Here is a tiny trained network, its code and every weight. The questions are about switching its units off for an input and a target symbol, where a switched-off unit gives its printed mean instead of its output.

import numpy as np


def w(rows, s, z=0):
    codes = np.array(rows[::2]) - 128.0
    scale = np.full(codes.shape[1], s)
    scale[-1] = z or s
    return codes * scale


def f(y):
    return np.maximum(y, 0)


def softmax(a):
    e = np.exp(a - a.max(-1, keepdims=True))
    return e / e.sum(-1, keepdims=True)


def log_softmax(a):
    a = a - a.max(-1, keepdims=True)
    return a - np.log(np.exp(a).sum(-1, keepdims=True))


def net(x, mask):
    ids = ['αβγδεζηθλμξπσφψω'.index(c) for c in x.split()]
    T = len(ids)
    res = E[ids] + P[:T]
    u = 0
    for l in range(3):
        r = res
        for j in range(2):
            rows = slice(3 * j, 3 * j + 3)
            q, k, v = (r @ M[l][rows].T for M in (Q, K, V))
            z = softmax(np.where(np.tri(T) > 0, q @ k.T / 3**0.5, -1e9)) @ v
            o = O[l][rows]
            res = res + np.where(mask[u + j], z, o[:, -1]) @ o[:, :-1]
        u += 2
        y = f(res @ A[l][:, :-1].T + A[l][:, -1])
        res = res + np.where(mask[u : u + 4], y, B[l][:, -1]) @ B[l][:, :-1]
        u += 4
    return log_softmax(res[-1] @ U[:, :-1].T + U[:, -1])


Q, K, V, O, A, B = {}, {}, {}, {}, {}, {}
E = w([
[46,74,237,46],'α',
[112,109,146,69],'β',
[135,112,156,55],'γ',
[108,110,79,129],'δ',
[144,166,145,108],'ε',
[107,176,111,117],'ζ',
[144,194,116,150],'η',
[122,10,150,167],'θ',
[91,177,205,182],'λ',
[51,146,171,238],'μ',
[147,155,174,57],'ξ',
[107,111,105,71],'π',
[130,76,178,251],'σ',
[125,134,87,164],'φ',
[114,146,105,127],'ψ',
[165,101,208,184],'ω',
],0.022)
P = w([
[178,81,157,233],'0',
[192,87,175,234],'1',
[177,74,179,232],'2',
[170,81,195,233],'3',
[150,82,200,251],'4',
[144,88,208,247],'5',
],0.0023)
Q[0] = w([
[93,26,135,82],'L0H1',
[157,148,140,205],'L0H1',
[162,173,128,164],'L0H1',
[139,114,201,144],'L0H2',
[117,110,54,141],'L0H2',
[122,145,163,247],'L0H2',
],0.015)
K[0] = w([
[195,247,79,57],'L0H1',
[53,160,153,179],'L0H1',
[112,123,196,181],'L0H1',
[80,103,142,118],'L0H2',
[149,162,100,162],'L0H2',
[81,120,195,216],'L0H2',
],0.015)
V[0] = w([
[202,110,81,146],'L0H1',
[156,180,47,91],'L0H1',
[146,70,156,131],'L0H1',
[74,135,146,216],'L0H2',
[255,170,44,54],'L0H2',
[111,167,130,152],'L0H2',
],0.0037)
O[0] = w([
[111,150,106,156,74],'L0H1',
[208,104,113,233,13],'L0H1',
[113,150,124,95,166],'L0H1',
[95,106,181,62,156],'L0H2',
[155,100,2,178,1],'L0H2',
[149,101,146,127,126],'L0H2',
],0.0045,0.0019)
A[0] = w([
[154,108,9,148,95],'L0N1',
[98,250,98,38,22],'L0N2',
[142,236,118,8,3],'L0N3',
[105,239,3,103,89],'L0N4',
],0.007,0.0046)
B[0] = w([
[18,186,152,119,198],'L0N1',
[112,2,115,142,222],'L0N2',
[120,6,127,113,250],'L0N3',
[151,42,166,179,203],'L0N4',
],0.0075,0.0015)
Q[1] = w([
[164,176,84,74],'L1H1',
[144,148,116,3],'L1H1',
[115,131,68,140],'L1H1',
[194,85,140,104],'L1H2',
[200,141,140,118],'L1H2',
[159,149,158,96],'L1H2',
],0.02)
K[1] = w([
[111,255,112,110],'L1H1',
[59,199,88,61],'L1H1',
[112,139,92,218],'L1H1',
[175,110,110,89],'L1H2',
[191,110,118,131],'L1H2',
[164,150,90,123],'L1H2',
],0.017)
V[1] = w([
[91,179,148,133],'L1H1',
[122,8,238,118],'L1H1',
[162,50,97,141],'L1H1',
[130,3,149,120],'L1H2',
[182,120,79,171],'L1H2',
[10,226,148,184],'L1H2',
],0.0041)
O[1] = w([
[156,118,98,131,135],'L1H1',
[135,133,255,10,253],'L1H1',
[89,119,184,130,116],'L1H1',
[174,119,106,172,149],'L1H2',
[118,100,79,64,86],'L1H2',
[138,160,229,70,140],'L1H2',
],0.0055,0.0035)
A[1] = w([
[35,84,73,210,6],'L1N1',
[141,205,11,80,71],'L1N2',
[214,226,178,135,219],'L1N3',
[179,149,80,254,7],'L1N4',
],0.0077,0.0023)
B[1] = w([
[89,255,136,66,150],'L1N1',
[110,110,176,108,145],'L1N2',
[202,101,92,72,254],'L1N3',
[130,110,12,200,152],'L1N4',
],0.0093,0.0046)
Q[2] = w([
[71,149,128,117],'L2H1',
[168,99,109,75],'L2H1',
[94,206,126,184],'L2H1',
[42,34,184,53],'L2H2',
[30,134,69,177],'L2H2',
[91,172,204,1],'L2H2',
],0.014)
K[2] = w([
[102,138,85,98],'L2H1',
[89,145,163,111],'L2H1',
[181,159,91,99],'L2H1',
[93,55,190,137],'L2H2',
[62,147,97,144],'L2H2',
[104,115,252,89],'L2H2',
],0.019)
V[2] = w([
[162,108,134,158],'L2H1',
[133,185,144,119],'L2H1',
[121,135,224,190],'L2H1',
[120,196,207,222],'L2H2',
[96,4,120,190],'L2H2',
[1,146,86,84],'L2H2',
],0.0089)
O[2] = w([
[127,143,166,140,117],'L2H1',
[119,115,115,132,136],'L2H1',
[75,172,118,146,252],'L2H1',
[104,179,244,225,175],'L2H2',
[2,78,168,71,85],'L2H2',
[102,207,88,111,18],'L2H2',
],0.0082,0.0041)
A[2] = w([
[95,129,241,119,2],'L2N1',
[213,186,65,111,61],'L2N2',
[82,75,132,46,34],'L2N3',
[151,170,211,1,78],'L2N4',
],0.0087,0.0092)
B[2] = w([
[137,164,20,56,254],'L2N1',
[128,232,164,109,185],'L2N2',
[102,175,108,254,189],'L2N3',
[100,50,113,219,246],'L2N4',
],0.0093,0.0075)
U = w([
[84,102,126,167,149],'α',
[115,124,133,128,107],'β',
[133,82,120,121,159],'γ',
[123,161,90,201,3],'δ',
[122,67,221,105,213],'ε',
[74,124,197,3,222],'ζ',
[119,126,130,136,150],'η',
[166,141,150,50,234],'θ',
[119,105,133,114,165],'λ',
[141,64,131,124,144],'μ',
[163,94,76,230,31],'ξ',
[98,176,93,80,66],'π',
[95,173,188,128,96],'σ',
[141,129,195,208,89],'φ',
[113,98,37,52,96],'ψ',
[124,119,137,137,144],'ω',
],0.013,0.0044)

Each question gives the input, a string of symbols that net reads in full, and the target symbol t.
The units are the heads (3 rows each of Q, K, V and O) and the neurons (one row each of A and B). Each row of codes is followed by its name. A weight is (code - 128) times the scale printed after its matrix; where a second scale follows, it is the last column's (O, A, B and U).
mask holds one flag per unit, layer by layer, with each layer's heads first. A switched-off unit (its flag False) gives its mean, the last column of its rows in O or B, instead of its output. The means were averaged over made-up inputs and are rounded, as every weight is.
A unit's drop is (log p(t) with every unit on - log p(t) with that unit switched off) / (log p(t) with every unit on - log p(t) with every unit switched off).
The circuit of an input: a set's keep is (log p(t) with only the set's units on - log p(t) with every unit switched off) / (log p(t) with every unit on - log p(t) with every unit switched off). Starting from the 12 units with the biggest drops (on a tie, the unit counted first), units are removed one at a time, each time the one whose removal leaves the highest keep (on an exact tie, the one counted first), for as long as the keep stays at least 0.8.
units of the circuit, in order: the units of the circuit, biggest drop first
most important unit: the unit with the biggest drop
k most important neurons of layer l: the k neurons of layer l with the biggest drops, biggest first
drop when u is switched off: that unit's drop, to one decimal
input δ ε β ω ε, target ε: units of the circuit, in order : [L2H2]
input ε φ π μ η η, target σ: units of the circuit, in order : [L0H2; L2H2]
input λ γ ψ, target φ: units of the circuit, in order : [L2H2; L1H2]
input λ δ ε θ ψ, target α: units of the circuit, in order : [L1H1; L2H2; L2N3]
input θ η γ, target α: units of the circuit, in order : [L2H2; L2N3]
input δ ε β ω φ, target ε: units of the circuit, in order : [L1H1; L2H2]
input π σ μ γ π δ, target σ: units of the circuit, in order : [L2H2; L1H2; L2H1]
input μ ε δ η φ ε, target σ: units of the circuit, in order : [L2H2; L0H2]
input ε ε ε ε η, target ξ: units of the circuit, in order : [L1H1; L1N4; L0H2]
input σ σ θ η ε, target α: units of the circuit, in order : [L2H2; L2N3; L2N4]
input π θ η ξ, target α: units of the circuit, in order : [L2H2; L2N3; L2N4; L1H1]
input ε ε ω π γ π, target ε: 2 most important neurons of layer 2 : [L2N1; L2N3]
input ε φ η, target ξ: 2 most important neurons of layer 1 : [L1N4; L1N3]
input π λ ω π δ, target ε: most important unit : L1H1
input δ φ ε θ σ η, target ζ: 2 most important neurons of layer 2 : [L2N1; L2N3]
input η π π δ η ε, target θ: 2 most important neurons of layer 2 : [L2N2; L2N4]
input ε ε π ε π φ, target δ: drop when L1N1 is switched off : 1.0
input π π δ η π φ, target δ: drop when L0H1 is switched off : 0.2
input ε ε ε ξ α, target α: drop when L2N3 is switched off : 0.2
input ε ε β ε γ μ, target σ: most important unit : L2N1
input λ ε δ μ σ ψ, target ζ: 2 most important neurons of layer 2 : [L2N1; L2N3]
